Here is a tiny trained network, its code and every weight. The questions are about switching its units off for an input and a class, where a switched-off unit gives its printed mean instead of its output.

import numpy as np


def w(rows, s, z=0):
    codes = np.array(rows[::2]) - 128.0
    scale = np.full(codes.shape[1], s)
    scale[-1] = z or s
    return codes * scale


def norm(h):
    return h / np.sqrt((h * h).mean(-1, keepdims=True) + 1e-5)


def f(y):
    return y / 2 * (1 + np.tanh(0.7978845608 * (y + 0.044715 * y**3)))


def log_softmax(a):
    a = a - a.max(-1, keepdims=True)
    return a - np.log(np.exp(a).sum(-1, keepdims=True))


def net(x, mask):
    res = np.array(x, float).reshape(1, 4) / 4 @ E
    u = 0
    for l in range(2):
        y = f(norm(res) @ A[l][:, :-1].T + A[l][:, -1])
        res = res + np.where(mask[u : u + 9], y, B[l][:, -1]) @ B[l][:, :-1]
        u += 9
    return log_softmax(norm(res)[-1] @ U[:, :-1].T + U[:, -1])


A, B = {}, {}
E = w([
[211,184,128,95,224,92,66],'x0',
[171,243,143,17,74,132,134],'x1',
[12,28,106,101,67,71,5],'x2',
[85,116,209,110,138,59,213],'x3',
],0.0032)
A[0] = w([
[145,88,69,111,130,92,26,113],'L0N0',
[158,254,124,181,122,131,111,113],'L0N1',
[172,136,111,110,99,157,84,44],'L0N2',
[120,201,113,67,132,97,192,153],'L0N3',
[140,119,112,168,194,179,153,175],'L0N4',
[94,117,69,101,189,157,71,95],'L0N5',
[35,165,129,170,121,142,107,106],'L0N6',
[144,174,19,88,115,99,47,7],'L0N7',
[185,152,101,183,130,117,20,42],'L0N8',
],0.0075,0.0019)
B[0] = w([
[188,118,193,135,140,138,132,252],'L0N0',
[80,125,188,150,33,36,38,237],'L0N1',
[70,169,35,185,145,113,79,153],'L0N2',
[173,41,122,161,105,82,48,242],'L0N3',
[105,97,2,122,180,77,171,198],'L0N4',
[190,122,124,145,114,210,101,186],'L0N5',
[52,171,113,83,69,81,145,154],'L0N6',
[110,44,129,175,146,185,166,229],'L0N7',
[68,185,177,97,125,197,133,220],'L0N8',
],0.0062,0.0036)
A[1] = w([
[131,109,202,129,166,108,106,134],'L1N0',
[135,112,124,123,175,221,53,153],'L1N1',
[33,132,171,131,142,151,179,19],'L1N2',
[127,151,150,186,127,195,71,1],'L1N3',
[98,79,93,175,109,149,121,210],'L1N4',
[125,86,57,78,112,184,115,187],'L1N5',
[199,132,194,91,102,105,96,159],'L1N6',
[125,110,133,255,92,77,108,182],'L1N7',
[86,109,115,167,83,132,147,109],'L1N8',
],0.0086,0.0015)
B[1] = w([
[199,160,82,122,32,179,102,198],'L1N0',
[27,104,220,175,89,135,162,253],'L1N1',
[130,223,86,85,174,168,90,163],'L1N2',
[88,124,194,92,161,139,169,208],'L1N3',
[191,135,190,121,209,116,162,210],'L1N4',
[149,55,162,130,96,96,146,167],'L1N5',
[203,55,139,45,2,211,44,249],'L1N6',
[155,166,82,131,126,207,150,255],'L1N7',
[158,188,99,136,102,136,54,178],'L1N8',
],0.0066,0.0047)
U = w([
[142,215,54,169,173,182,146,129],'0',
[31,197,119,64,117,51,116,115],'1',
[115,117,177,103,155,23,159,5],'2',
[191,124,154,89,24,153,67,151],'3',
[176,57,89,179,201,33,240,139],'4',
[49,87,253,190,137,180,157,137],'5',
],0.014,0.012)

Each question gives the input, the list of numbers given to net, and the class t.
The units are the neurons (one row each of A and B). Each row of codes is followed by its name. A weight is (code - 128) times the scale printed after its matrix; where a second scale follows, it is the last column's (A, B and U).
mask holds one flag per neuron, layer by layer. A switched-off neuron (its flag False) gives its mean, the last column of its row in B, instead of its output. The means were averaged over made-up inputs and are rounded, as every weight is.
A unit's drop is (log p(t) with every unit on - log p(t) with that unit switched off) / (log p(t) with every unit on - log p(t) with every unit switched off).
The circuit of an input: a set's keep is (log p(t) with only the set's units on - log p(t) with every unit switched off) / (log p(t) with every unit on - log p(t) with every unit switched off). Starting from the 12 units with the biggest drops (on a tie, the unit counted first), units are removed one at a time, each time the one whose removal leaves the highest keep (on an exact tie, the one counted first), for as long as the keep stays at least 0.8.
circuit, biggest first: the units of the circuit, biggest drop first
unit that matters most: the unit with the biggest drop
k most important neurons: the k neurons with the biggest drops, biggest first
top k neurons in layer l: the k neurons of layer l with the biggest drops, biggest first
drop of u: that unit's drop, to one decimal
input [-3,3,-3,-5], class 0: circuit, biggest first	L0N2; L1N6
input [7,-5,-7,3], class 4: circuit, biggest first	L0N4
input [1,-7,8,6], class 3: circuit, biggest first	L1N1; L0N7
input [-7,1,-6,1], class 0: circuit, biggest first	L1N6; L1N1
input [-8,-3,-5,0], class 0: circuit, biggest first	L1N2; L0N3; L1N1
input [-8,-5,-7,3], class 4: top 3 neurons in layer 0	L0N4; L0N1; L0N8
input [5,-3,-5,-1], class 0: circuit, biggest first	L0N4; L0N1; L1N7
input [2,-2,-4,4], class 4: circuit, biggest first	L0N4; L1N6
input [-5,0,-6,-3], class 0: top 3 neurons in layer 1	L1N7; L1N6; L1N8
input [3,-8,7,6], class 3: 3 most important neurons	L0N4; L1N0; L0N2
input [-3,1,-7,-2], class 0: top 3 neurons in layer 0	L0N4; L0N0; L0N1
input [-6,-4,4,2], class 1: 2 most important neurons	L0N6; L0N3
input [8,-1,8,0], class 5: 3 most important neurons	L1N1; L0N7; L0N1
input [-3,-5,0,2], class 0: most important neuron	L1N2
input [-7,1,1,-1], class 1: 2 most important neurons	L1N6; L0N6
input [-7,0,7,3], class 1: 2 most important neurons	L1N6; L0N3
input [-4,1,8,-4], class 5: top 2 neurons in layer 0	L0N1; L0N3
input [2,4,7,-1], class 5: top 2 neurons in layer 0	L0N7; L0N1
input [0,-2,-5,-4], class 0: 2 most important neurons	L0N1; L1N7
input [-6,-5,2,7], class 0: unit that matters most	L1N2
input [-8,-7,-4,-7], class 4: drop of L0N1	0.1
input [6,-6,-7,-3], class 4: drop of L0N1	-0.1
input [-8,-2,0,2], class 0: drop of L1N6	0.1
input [4,-7,-8,1], class 4: drop of L0N4	0.6
